Here is a tiny trained network, its code and every weight. The questions are about switching its units off for an input and a target symbol, where a switched-off unit gives its printed mean instead of its output.

import numpy as np


def w(rows, s, z=0):
    codes = np.array(rows[::2]) - 128.0
    scale = np.full(codes.shape[1], s)
    scale[-1] = z or s
    return codes * scale


def f(y):
    return np.maximum(y, 0)


def softmax(a):
    e = np.exp(a - a.max(-1, keepdims=True))
    return e / e.sum(-1, keepdims=True)


def log_softmax(a):
    a = a - a.max(-1, keepdims=True)
    return a - np.log(np.exp(a).sum(-1, keepdims=True))


def net(x, mask):
    ids = ['αβγδεζηθμξπστφψ'.index(c) for c in x.split()]
    T = len(ids)
    res = E[ids] + P[:T]
    r = res
    for j in range(3):
        rows = slice(2 * j, 2 * j + 2)
        q, k, v = (r @ M[0][rows].T for M in (Q, K, V))
        z = softmax(np.where(np.tri(T) > 0, q @ k.T / 2**0.5, -1e9)) @ v
        o = O[0][rows]
        res = res + np.where(mask[j], z, o[:, -1]) @ o[:, :-1]
    y = f(res @ A[0][:, :-1].T + A[0][:, -1])
    res = res + np.where(mask[3:11], y, B[0][:, -1]) @ B[0][:, :-1]
    return log_softmax(res[-1] @ U[:, :-1].T + U[:, -1])


Q, K, V, O, A, B = {}, {}, {}, {}, {}, {}
E = w([
[89,32,141,131],'α',
[102,161,199,158],'β',
[84,125,170,169],'γ',
[115,163,216,170],'δ',
[96,158,176,157],'ε',
[77,81,135,164],'ζ',
[234,90,72,59],'η',
[245,104,71,88],'θ',
[201,84,87,133],'μ',
[65,134,118,62],'ξ',
[113,161,226,163],'π',
[56,97,84,88],'σ',
[65,102,120,94],'τ',
[141,206,15,194],'φ',
[228,166,225,28],'ψ',
],0.012)
P = w([
[111,18,132,209],'0',
[117,28,116,205],'1',
[117,54,103,179],'2',
[120,87,113,167],'3',
[120,113,94,141],'4',
[120,150,98,126],'5',
[117,174,89,107],'6',
[120,209,93,78],'7',
[108,236,84,58],'8',
[114,252,79,63],'9',
[128,255,101,81],'10',
],0.0057)
Q[0] = w([
[50,182,143,140],'H1',
[246,118,115,94],'H1',
[213,138,30,129],'H2',
[121,125,116,132],'H2',
[153,137,113,64],'H3',
[196,145,62,121],'H3',
],0.013)
K[0] = w([
[169,119,148,207],'H1',
[116,170,100,38],'H1',
[126,253,107,86],'H2',
[174,134,94,120],'H2',
[139,148,107,67],'H3',
[146,207,179,48],'H3',
],0.012)
V[0] = w([
[14,163,133,16],'H1',
[83,149,113,121],'H1',
[148,133,59,172],'H2',
[132,2,231,43],'H2',
[22,86,29,196],'H3',
[124,167,184,135],'H3',
],0.007)
O[0] = w([
[164,48,105,45,6],'H1',
[66,90,105,121,89],'H1',
[108,126,107,163,247],'H2',
[111,190,193,3,30],'H2',
[116,189,41,97,80],'H3',
[134,148,179,127,50],'H3',
],0.0073,0.0021)
A[0] = w([
[223,208,162,91,254],'N1',
[104,7,101,109,161],'N2',
[23,114,77,243,171],'N3',
[172,158,70,95,111],'N4',
[151,149,118,112,232],'N5',
[35,152,154,115,253],'N6',
[124,93,24,166,23],'N7',
[99,2,42,90,152],'N8',
],0.0069,0.0038)
B[0] = w([
[50,16,69,112,234],'N1',
[155,240,213,82,175],'N2',
[164,124,245,75,254],'N3',
[175,144,92,133,170],'N4',
[96,94,111,160,205],'N5',
[81,202,152,153,217],'N6',
[186,127,165,146,193],'N7',
[151,254,167,121,207],'N8',
],0.0072,0.0058)
U = w([
[69,189,255,123,199],'α',
[71,163,122,147,183],'β',
[99,153,98,135,133],'γ',
[140,131,146,136,61],'δ',
[138,112,161,128,54],'ε',
[138,120,155,130,47],'ζ',
[157,114,155,101,75],'η',
[131,46,20,188,253],'θ',
[131,87,110,163,150],'μ',
[199,143,127,61,123],'ξ',
[145,97,122,130,116],'π',
[165,125,149,108,91],'σ',
[159,117,108,116,127],'τ',
[220,172,174,188,83],'φ',
[161,21,249,95,133],'ψ',
],0.0089,0.006)

Each question gives the input, a string of symbols that net reads in full, and the target symbol t.
The units are the heads (2 rows each of Q, K, V and O) and the neurons (one row each of A and B). Each row of codes is followed by its name. A weight is (code - 128) times the scale printed after its matrix; where a second scale follows, it is the last column's (O, A, B and U).
mask holds one flag per unit, heads first, then neurons. A switched-off unit (its flag False) gives its mean, the last column of its rows in O or B, instead of its output. The means were averaged over made-up inputs and are rounded, as every weight is.
A unit's drop is (log p(t) with every unit on - log p(t) with that unit switched off) / (log p(t) with every unit on - log p(t) with every unit switched off).
The circuit of an input: a set's keep is (log p(t) with only the set's units on - log p(t) with every unit switched off) / (log p(t) with every unit on - log p(t) with every unit switched off). Starting from all 11 units, units are removed one at a time, each time the one whose removal leaves the highest keep (on an exact tie, the one counted first), for as long as the keep stays at least 0.8.
circuit, biggest first: the units of the circuit, biggest drop first
most important unit: the unit with the biggest drop
top k neurons: the k neurons with the biggest drops, biggest first
heads that matter: for each layer, one digit per head in row order, 1 if its drop is at least 0.15 and else 0, layers parted by /
drop when u is switched off: that unit's drop, to one decimal
input ε τ θ ξ ζ, target α: circuit, biggest first => (N1; N3; N2)
input θ σ ψ η, target ψ: circuit, biggest first => (H3)
input ξ ξ θ, target ξ: heads that matter => 100
input θ θ γ θ π ζ θ θ η, target θ: heads that matter => 000
input π θ ε ξ ξ θ ξ π φ θ φ, target φ: heads that matter => 010
input ξ τ ε ψ, target ψ: circuit, biggest first => (H3; N1; H1)
input θ β ξ ψ η α, target α: top 2 neurons => (N2; N1)
input π θ γ ψ ζ, target α: top 3 neurons => (N1; N6; N3)
input β δ θ η θ, target θ: top 2 neurons => (N3; N1)
input τ θ η ξ ξ θ φ μ, target φ: top 2 neurons => (N8; N1)
input ξ α η, target ξ: drop when H1 is switched off => 0.5
input α θ ξ α ξ θ β η θ ψ, target ψ: drop when H3 is switched off => 0.6
input ξ ψ θ, target ψ: drop when H3 is switched off => 1.0
input φ θ τ, target α: most important unit => N3
